Below is a small trained network, with its code and all its weights. Each question gives an input and a target symbol and asks what happens when units are switched off, that is, made to give their printed mean instead of their output.

import numpy as np


def w(rows, s, z=0):
    codes = np.array(rows[::2]) - 128.0
    scale = np.full(codes.shape[1], s)
    scale[-1] = z or s
    return codes * scale


def f(y):
    return y / 2 * (1 + np.tanh(0.7978845608 * (y + 0.044715 * y**3)))


def softmax(a):
    e = np.exp(a - a.max(-1, keepdims=True))
    return e / e.sum(-1, keepdims=True)


def log_softmax(a):
    a = a - a.max(-1, keepdims=True)
    return a - np.log(np.exp(a).sum(-1, keepdims=True))


def net(x, mask):
    ids = ['ΓΔΛΞΦαβεζηθμπψ'.index(c) for c in x.split()]
    T = len(ids)
    res = E[ids] + P[:T]
    u = 0
    for l in range(3):
        q, k, v = (res @ M[l].T for M in (Q, K, V))
        z = softmax(np.where(np.tri(T) > 0, q @ k.T / 3**0.5, -1e9)) @ v
        res = res + np.where(mask[u], z, O[l][:, -1]) @ O[l][:, :-1]
        u += 1
        y = f(res @ A[l][:, :-1].T + A[l][:, -1])
        res = res + np.where(mask[u : u + 4], y, B[l][:, -1]) @ B[l][:, :-1]
        u += 4
    return log_softmax(res[-1] @ U[:, :-1].T + U[:, -1])


Q, K, V, O, A, B = {}, {}, {}, {}, {}, {}
E = w([
[17,101,66,66,131,75],'Γ',
[94,155,141,157,160,119],'Δ',
[131,136,58,62,195,169],'Λ',
[106,163,88,199,92,19],'Ξ',
[140,88,17,117,133,159],'Φ',
[140,200,151,179,120,98],'α',
[91,229,131,96,80,14],'β',
[128,208,180,34,150,97],'ε',
[63,136,215,183,47,10],'ζ',
[111,207,72,34,149,47],'η',
[147,199,122,26,155,108],'θ',
[243,68,115,228,116,243],'μ',
[141,34,181,142,141,221],'π',
[254,190,44,13,89,238],'ψ',
],0.008)
P = w([
[41,118,130,186,247,130],'0',
[149,91,178,124,137,98],'1',
[134,183,82,204,129,160],'2',
[179,62,181,59,95,101],'3',
[142,206,104,225,84,189],'4',
[160,47,126,2,40,117],'5',
[117,193,79,220,155,148],'6',
],0.0083)
Q[0] = w([
[245,87,213,78,102,2],'0.h1',
[85,206,181,236,176,182],'0.h1',
[71,247,100,235,166,213],'0.h1',
],0.007)
K[0] = w([
[254,117,134,141,31,214],'0.h1',
[114,92,94,139,189,123],'0.h1',
[82,66,90,129,222,89],'0.h1',
],0.0092)
V[0] = w([
[254,86,147,179,111,244],'0.h1',
[131,104,119,197,10,63],'0.h1',
[102,6,49,183,152,145],'0.h1',
],0.0082)
O[0] = w([
[116,90,59,135,78,254,3],'0.h1',
[199,98,114,174,45,87,61],'0.h1',
[118,40,59,172,166,86,238],'0.h1',
],0.0095,0.0036)
A[0] = w([
[116,157,232,78,123,50,91],'0.n1',
[28,143,104,23,80,75,148],'0.n2',
[102,213,129,203,172,137,139],'0.n3',
[147,168,3,130,206,234,252],'0.n4',
],0.0056,0.0024)
B[0] = w([
[166,104,200,167,177,195,239],'0.n1',
[255,206,145,135,185,175,214],'0.n2',
[122,205,118,159,118,155,202],'0.n3',
[71,152,143,208,123,102,254],'0.n4',
],0.0071,0.004)
Q[1] = w([
[146,92,147,36,64,133],'1.h1',
[52,240,78,216,232,23],'1.h1',
[145,3,146,8,146,122],'1.h1',
],0.0064)
K[1] = w([
[169,144,117,91,65,140],'1.h1',
[38,137,169,247,255,79],'1.h1',
[204,120,135,128,50,133],'1.h1',
],0.0084)
V[1] = w([
[101,201,66,112,150,125],'1.h1',
[38,136,135,123,111,255],'1.h1',
[218,236,185,146,53,120],'1.h1',
],0.0073)
O[1] = w([
[159,253,72,135,197,68,147],'1.h1',
[12,151,88,90,121,204,123],'1.h1',
[162,241,213,204,69,149,1],'1.h1',
],0.0068,0.0083)
A[1] = w([
[165,33,169,133,132,156,51],'1.n1',
[226,32,93,206,142,159,187],'1.n2',
[190,21,65,170,177,184,190],'1.n3',
[117,253,83,118,79,166,255],'1.n4',
],0.0052,0.0038)
B[1] = w([
[118,131,34,2,176,178,139],'1.n1',
[28,123,98,111,176,34,202],'1.n2',
[35,139,132,129,69,64,255],'1.n3',
[93,2,226,234,224,141,172],'1.n4',
],0.0052,0.0069)
Q[2] = w([
[111,71,119,187,180,3],'2.h1',
[88,24,163,13,77,117],'2.h1',
[173,73,186,65,59,116],'2.h1',
],0.0074)
K[2] = w([
[80,61,194,148,144,11],'2.h1',
[122,53,126,90,38,135],'2.h1',
[253,90,112,78,40,85],'2.h1',
],0.0066)
V[2] = w([
[169,1,169,115,132,133],'2.h1',
[167,180,116,39,174,68],'2.h1',
[142,162,65,160,91,94],'2.h1',
],0.0096)
O[2] = w([
[104,206,69,123,113,31,176],'2.h1',
[165,237,46,144,190,230,202],'2.h1',
[253,17,90,104,254,96,4],'2.h1',
],0.0076,0.0046)
A[2] = w([
[166,79,112,32,255,89,181],'2.n1',
[97,69,38,83,132,79,92],'2.n2',
[186,193,125,155,200,169,112],'2.n3',
[35,194,102,177,143,84,4],'2.n4',
],0.008,0.0032)
B[2] = w([
[113,134,74,187,32,159,218],'2.n1',
[231,128,208,150,45,163,255],'2.n2',
[140,13,130,64,177,101,241],'2.n3',
[180,210,144,2,89,122,222],'2.n4',
],0.0067,0.016)
U = w([
[131,140,69,5,131,54,70],'Γ',
[108,121,94,108,124,126,152],'Δ',
[121,97,45,66,111,199,92],'Λ',
[159,77,74,206,144,58,131],'Ξ',
[207,170,48,155,15,205,112],'Φ',
[138,116,122,177,131,128,231],'α',
[218,118,163,139,110,151,102],'β',
[171,207,161,83,65,198,93],'ε',
[134,212,151,160,71,42,119],'ζ',
[227,97,138,72,114,183,74],'η',
[177,153,145,79,94,192,130],'θ',
[140,47,116,92,98,97,131],'μ',
[131,188,122,6,33,130,23],'π',
[3,166,111,166,106,108,254],'ψ',
],0.005,0.0042)

Each question gives the input, a string of symbols that net reads in full, and the target symbol t.
The units are the heads (3 rows each of Q, K, V and O) and the neurons (one row each of A and B). Each row of codes is followed by its name. A weight is (code - 128) times the scale printed after its matrix; where a second scale follows, it is the last column's (O, A, B and U).
mask holds one flag per unit, layer by layer, with each layer's heads first. A switched-off unit (its flag False) gives its mean, the last column of its rows in O or B, instead of its output. The means were averaged over made-up inputs and are rounded, as every weight is.
A unit's drop is (log p(t) with every unit on - log p(t) with that unit switched off) / (log p(t) with every unit on - log p(t) with every unit switched off).
The circuit of an input: a set's keep is (log p(t) with only the set's units on - log p(t) with every unit switched off) / (log p(t) with every unit on - log p(t) with every unit switched off). Starting from the 12 units with the biggest drops (on a tie, the unit counted first), units are removed one at a time, each time the one whose removal leaves the highest keep (on an exact tie, the one counted first), for as long as the keep stays at least 0.8.
circuit, biggest first: the units of the circuit, biggest drop first
most important unit: the unit with the biggest drop
top k neurons: the k neurons with the biggest drops, biggest first
k most important neurons of layer l: the k neurons of layer l with the biggest drops, biggest first
input Φ Φ μ Ξ, target μ: circuit, biggest first	(0.h1; 2.h1; 1.h1)
input Λ η Γ ψ Ξ θ, target ψ: most important unit	0.h1
input μ Ξ ζ Φ Φ π Λ, target μ: top 2 neurons	(0.n4; 1.n3)
input ε η μ α, target μ: circuit, biggest first	(2.h1; 0.h1; 1.h1)
input β ψ ε Γ ψ, target β: circuit, biggest first	(1.h1; 0.h1; 2.h1; 1.n4)
input β Γ Ξ ε, target ε: circuit, biggest first	(0.h1; 1.h1)
input Ξ Ξ μ μ Γ Γ Γ, target Ξ: circuit, biggest first	(2.h1; 1.h1; 0.h1; 2.n4)
input ζ Λ Λ, target ζ: top 3 neurons	(0.n1; 2.n3; 0.n2)
input ζ Φ Ξ Φ μ μ ζ, target ζ: circuit, biggest first	(0.h1; 0.n1; 1.h1; 2.h1)
input Φ Δ ζ, target Φ: top 3 neurons	(2.n1; 2.n2; 2.n3)
input ζ Γ Φ ζ Γ Φ π, target ζ: circuit, biggest first	(0.n1; 0.h1; 1.h1; 2.h1)
input μ ε μ Ξ Δ ψ Φ, target μ: circuit, biggest first	(2.h1; 0.h1; 0.n4)
input Φ β ψ Ξ β, target Φ: 2 most important neurons of layer 1	(1.n4; 1.n3)
input Γ Ξ β, target Γ: circuit, biggest first	(0.h1; 2.h1; 2.n3; 1.h1)
input η Φ Δ ζ Γ Ξ Γ, target η: most important neuron of layer 0	(0.n2)
input η Γ μ Γ, target μ: circuit, biggest first	(2.h1; 0.h1)
input ψ π π, target ψ: top 3 neurons	(1.n4; 0.n4; 2.n2)
input μ Δ ψ, target μ: circuit, biggest first	(2.h1; 0.h1; 0.n4)
input Ξ Γ η ψ Φ, target Ξ: 2 most important neurons of layer 2	(2.n4; 2.n2)
input Γ μ β Γ Γ π, target π: most important unit	2.h1
input μ β Φ ζ, target ζ: top 2 neurons	(2.n3; 0.n4)
input Ξ Γ Δ ζ ψ Γ, target ψ: top 2 neurons	(1.n4; 2.n2)
input Φ α μ μ ζ, target Φ: top 4 neurons	(2.n2; 2.n1; 2.n3; 0.n1)
input π Φ Γ, target π: top 2 neurons	(2.n4; 2.n2)
input Φ Φ μ Ξ α, target Φ: 2 most important neurons of layer 0	(0.n1; 0.n2)
input Γ Φ Γ ε ζ, target Γ: 3 most important neurons of layer 2	(2.n2; 2.n3; 2.n4)
